Below are the code and all the weights of a small trained network. Each question names an input and a target symbol and asks about switching units off, where a switched-off unit gives its printed mean instead of its output.

import numpy as np


def w(rows, s, z=0):
    codes = np.array(rows[::2]) - 128.0
    scale = np.full(codes.shape[1], s)
    scale[-1] = z or s
    return codes * scale


def f(y):
    return y / 2 * (1 + np.tanh(0.7978845608 * (y + 0.044715 * y**3)))


def softmax(a):
    e = np.exp(a - a.max(-1, keepdims=True))
    return e / e.sum(-1, keepdims=True)


def log_softmax(a):
    a = a - a.max(-1, keepdims=True)
    return a - np.log(np.exp(a).sum(-1, keepdims=True))


def net(x, mask):
    ids = ['αβδεζηφψ'.index(c) for c in x.split()]
    T = len(ids)
    res = E[ids] + P[:T]
    u = 0
    for l in range(3):
        q, k, v = (res @ M[l].T for M in (Q, K, V))
        z = softmax(np.where(np.tri(T) > 0, q @ k.T / 3**0.5, -1e9)) @ v
        res = res + np.where(mask[u], z, O[l][:, -1]) @ O[l][:, :-1]
        u += 1
        y = f(res @ A[l][:, :-1].T + A[l][:, -1])
        res = res + np.where(mask[u : u + 12], y, B[l][:, -1]) @ B[l][:, :-1]
        u += 12
    return log_softmax(res[-1] @ U[:, :-1].T + U[:, -1])


Q, K, V, O, A, B = {}, {}, {}, {}, {}, {}
E = w([
[40,72,132,150,139,129],'α',
[155,53,206,126,27,171],'β',
[128,237,111,162,88,121],'δ',
[191,213,113,87,117,84],'ε',
[2,22,187,144,183,113],'ζ',
[12,124,178,180,20,87],'η',
[46,185,77,186,153,137],'φ',
[123,67,155,49,128,51],'ψ',
],0.0092)
P = w([
[105,160,146,95,126,146],'0',
[159,95,201,176,161,61],'1',
[119,92,76,162,100,134],'2',
[165,134,106,55,141,175],'3',
[181,121,156,174,196,86],'4',
[116,102,72,163,103,134],'5',
[96,220,220,76,127,109],'6',
[189,131,160,153,143,65],'7',
[115,89,83,163,93,134],'8',
[151,160,127,32,131,191],'9',
[190,152,128,161,177,86],'10',
[120,98,68,164,111,136],'11',
[85,188,253,119,107,154],'12',
[189,166,124,152,166,79],'13',
],0.011)
Q[0] = w([
[150,153,64,100,217,35],'L0H0',
[189,98,149,4,174,138],'L0H0',
[33,42,88,63,172,95],'L0H0',
],0.016)
K[0] = w([
[112,165,31,65,166,6],'L0H0',
[205,59,125,5,117,80],'L0H0',
[7,49,112,72,217,87],'L0H0',
],0.014)
V[0] = w([
[144,143,103,165,134,85],'L0H0',
[3,31,221,107,106,245],'L0H0',
[174,161,117,176,148,95],'L0H0',
],0.0046)
O[0] = w([
[133,107,154,123,101,134,107],'L0H0',
[156,253,29,135,237,135,249],'L0H0',
[129,87,167,108,85,124,104],'L0H0',
],0.0074,0.0019)
A[0] = w([
[113,97,208,140,107,124,70],'L0N0',
[81,107,104,52,176,164,98],'L0N1',
[114,137,106,82,61,150,73],'L0N2',
[89,146,175,51,151,131,70],'L0N3',
[137,133,115,253,123,93,4],'L0N4',
[201,155,150,117,205,101,140],'L0N5',
[122,116,75,136,124,72,95],'L0N6',
[143,115,93,42,79,118,171],'L0N7',
[134,71,153,134,200,134,186],'L0N8',
[115,11,169,197,159,173,33],'L0N9',
[196,132,143,165,119,152,96],'L0N10',
[67,131,64,44,89,181,140],'L0N11',
],0.011,0.0034)
B[0] = w([
[127,178,37,127,246,122,201],'L0N0',
[146,135,195,85,123,47,170],'L0N1',
[151,149,77,74,103,113,140],'L0N2',
[134,175,157,205,99,163,183],'L0N3',
[152,35,184,76,62,131,189],'L0N4',
[119,62,190,112,27,154,249],'L0N5',
[83,123,93,146,125,55,129],'L0N6',
[125,202,173,144,121,107,218],'L0N7',
[137,150,123,93,75,114,223],'L0N8',
[175,185,42,147,235,87,158],'L0N9',
[120,191,99,68,119,88,179],'L0N10',
[115,120,116,31,136,194,241],'L0N11',
],0.012,0.0018)
Q[1] = w([
[100,160,190,59,135,189],'L1H0',
[100,172,173,248,105,140],'L1H0',
[160,115,125,162,82,93],'L1H0',
],0.017)
K[1] = w([
[68,217,198,117,151,203],'L1H0',
[106,114,92,6,79,152],'L1H0',
[174,114,77,123,113,142],'L1H0',
],0.017)
V[1] = w([
[8,153,107,116,110,80],'L1H0',
[89,98,107,144,159,203],'L1H0',
[125,194,36,155,62,115],'L1H0',
],0.016)
O[1] = w([
[241,48,203,149,126,190,111],'L1H0',
[22,180,181,158,193,189,3],'L1H0',
[71,154,163,254,43,119,107],'L1H0',
],0.0083,0.0054)
A[1] = w([
[125,71,58,154,131,134,101],'L1N0',
[133,115,186,222,126,141,165],'L1N1',
[65,70,115,94,72,188,61],'L1N2',
[153,94,85,214,146,172,108],'L1N3',
[179,202,159,101,250,104,94],'L1N4',
[108,184,217,103,150,149,31],'L1N5',
[40,84,139,158,130,66,118],'L1N6',
[179,207,162,163,157,157,89],'L1N7',
[213,167,160,152,124,186,36],'L1N8',
[123,70,2,200,112,224,95],'L1N9',
[116,103,62,207,246,44,129],'L1N10',
[71,22,110,142,104,157,4],'L1N11',
],0.0098,0.0033)
B[1] = w([
[111,115,169,69,153,156,182],'L1N0',
[131,87,116,133,67,7,186],'L1N1',
[90,147,134,212,97,106,168],'L1N2',
[112,168,111,124,179,77,122],'L1N3',
[175,52,122,143,118,150,253],'L1N4',
[73,144,2,202,163,201,230],'L1N5',
[215,103,73,84,154,111,162],'L1N6',
[86,64,157,94,120,181,187],'L1N7',
[64,95,90,154,176,60,222],'L1N8',
[25,195,136,169,169,222,189],'L1N9',
[223,28,178,125,149,248,238],'L1N10',
[92,14,77,192,151,120,141],'L1N11',
],0.011,0.0033)
Q[2] = w([
[108,155,255,106,155,86],'L2H0',
[138,157,144,102,145,158],'L2H0',
[154,66,234,195,177,156],'L2H0',
],0.0067)
K[2] = w([
[107,48,207,109,127,32],'L2H0',
[101,65,112,117,172,73],'L2H0',
[78,49,255,243,204,143],'L2H0',
],0.0055)
V[2] = w([
[178,185,84,175,112,177],'L2H0',
[78,129,3,33,163,63],'L2H0',
[108,107,201,86,115,155],'L2H0',
],0.0049)
O[2] = w([
[197,123,230,98,170,128,220],'L2H0',
[155,99,255,192,115,252,255],'L2H0',
[88,159,45,136,93,94,106],'L2H0',
],0.003,0.00099)
A[2] = w([
[64,141,126,163,74,149,129],'L2N0',
[62,211,154,166,63,137,85],'L2N1',
[102,105,92,65,103,115,140],'L2N2',
[164,254,191,106,92,103,121],'L2N3',
[48,134,129,142,135,157,36],'L2N4',
[109,235,141,83,177,183,175],'L2N5',
[102,137,157,132,46,112,173],'L2N6',
[146,179,115,65,78,102,159],'L2N7',
[161,124,106,145,148,58,114],'L2N8',
[77,160,103,111,207,184,97],'L2N9',
[150,220,123,25,188,73,139],'L2N10',
[172,96,131,114,157,118,2],'L2N11',
],0.012,0.0092)
B[2] = w([
[170,173,169,195,174,177,254],'L2N0',
[159,74,145,43,138,202,232],'L2N1',
[153,132,137,178,146,160,186],'L2N2',
[103,98,2,160,54,58,179],'L2N3',
[119,62,167,198,87,33,192],'L2N4',
[91,124,71,182,244,39,218],'L2N5',
[156,230,53,117,106,135,232],'L2N6',
[50,97,219,130,184,48,217],'L2N7',
[117,121,200,74,135,154,181],'L2N8',
[68,103,143,41,87,146,228],'L2N9',
[155,170,218,131,94,190,178],'L2N10',
[34,133,40,233,104,159,201],'L2N11',
],0.013,0.0078)
U = w([
[101,75,105,52,110,155,58],'α',
[124,121,108,135,227,82,145],'β',
[141,161,121,129,137,164,156],'δ',
[157,99,101,113,103,42,239],'ε',
[249,3,77,128,174,80,166],'ζ',
[182,97,136,219,172,60,4],'η',
[72,85,139,152,97,132,14],'φ',
[233,55,186,107,184,64,218],'ψ',
],0.0045,0.0038)

Each question gives the input, a string of symbols that net reads in full, and the target symbol t.
The units are the heads (3 rows each of Q, K, V and O) and the neurons (one row each of A and B). Each row of codes is followed by its name. A weight is (code - 128) times the scale printed after its matrix; where a second scale follows, it is the last column's (O, A, B and U).
mask holds one flag per unit, layer by layer, with each layer's heads first. A switched-off unit (its flag False) gives its mean, the last column of its rows in O or B, instead of its output. The means were averaged over made-up inputs and are rounded, as every weight is.
A unit's drop is (log p(t) with every unit on - log p(t) with that unit switched off) / (log p(t) with every unit on - log p(t) with every unit switched off).
The circuit of an input: a set's keep is (log p(t) with only the set's units on - log p(t) with every unit switched off) / (log p(t) with every unit on - log p(t) with every unit switched off). Starting from the 12 units with the biggest drops (on a tie, the unit counted first), units are removed one at a time, each time the one whose removal leaves the highest keep (on an exact tie, the one counted first), for as long as the keep stays at least 0.8.
units of the circuit, in order: the units of the circuit, biggest drop first
most important unit: the unit with the biggest drop
top k neurons in layer l: the k neurons of layer l with the biggest drops, biggest first
input β ε α ε β δ, target δ: top 3 neurons in layer 2 : (L2N6; L2N0; L2N5)
input ε ε δ η ψ ε α ζ δ δ β η, target η: units of the circuit, in order : (L1N9; L2N0; L2N4; L1H0)
input β β δ ψ φ, target ζ: units of the circuit, in order : (L1N10; L0H0; L0N9; L2N7)
input δ β φ α ζ α φ β β β β δ δ, target β: units of the circuit, in order : (L1H0; L2N5; L0N11)
input ζ β φ ζ φ δ β δ β δ φ ζ α β, target ε: most important unit : L0N11
input α β φ β φ φ ζ, target β: units of the circuit, in order : (L0N3; L1H0; L2N5)
input β α β ζ ψ β φ ψ φ β δ β φ, target β: units of the circuit, in order : (L2N5; L1H0; L0N11)
input δ δ β β ψ φ β, target β: units of the circuit, in order : (L2N5; L1H0; L0N11; L0N3)
input β α φ β ζ ψ β β δ φ, target β: units of the circuit, in order : (L2N5; L0N11)
input η β ζ β δ ε φ β β φ ε β ζ, target φ: units of the circuit, in order : (L1H0; L0N11; L2N9; L2N4)
input ψ δ β δ α β β φ δ ζ η α η, target ζ: units of the circuit, in order : (L0N1; L1N4; L1H0; L0N11)
input δ β η η β ζ, target ζ: units of the circuit, in order : (L1N10; L0N9)
input ψ ψ β φ δ β ζ φ ε ψ, target ζ: units of the circuit, in order : (L1H0; L1N4; L0N7)
input ζ β η ψ β ε ψ ψ ψ ε, target ψ: most important unit : L1H0
input ψ β β ψ ζ β ζ, target ψ: top 2 neurons in layer 0 : (L0N3; L0N1)
input β ζ β ψ δ β η φ ψ ψ δ, target ψ: units of the circuit, in order : (L0H0; L2N11)
input ψ δ φ α δ β φ α β β β ψ ε, target β: top 2 neurons in layer 2 : (L2N5; L2N0)
input φ φ β δ β ζ α β ψ ζ, target α: top 2 neurons in layer 1 : (L1N5; L1N4)
input ψ δ ψ ζ ζ δ ε, target ζ: top 3 neurons in layer 0 : (L0N1; L0N3; L0N11)
input η β β ψ δ ζ ψ ψ α, target α: most important unit : L1N9
input β β ε η δ, target ζ: top 4 neurons in layer 0 : (L0N0; L0N9; L0N7; L0N5)
input η β δ ζ, target η: top 3 neurons in layer 2 : (L2N0; L2N4; L2N9)
input ζ β δ ε ψ δ ψ β φ ψ η φ φ, target ψ: top 2 neurons in layer 1 : (L1N10; L1N5)
input β φ β β ζ δ δ β α, target α: top 2 neurons in layer 1 : (L1N9; L1N10)
input β β φ ε ε β δ, target ε: top 2 neurons in layer 1 : (L1N5; L1N9)
input ψ ψ β β ψ ψ ζ β ζ ε α η, target η: top 2 neurons in layer 0 : (L0N4; L0N0)
input β ψ β δ β δ β, target δ: most important unit : L0N11
input ψ β φ β, target ψ: top 2 neurons in layer 1 : (L1N10; L1N5)
input ε β β φ α δ φ, target φ: top 2 neurons in layer 0 : (L0N11; L0N3)
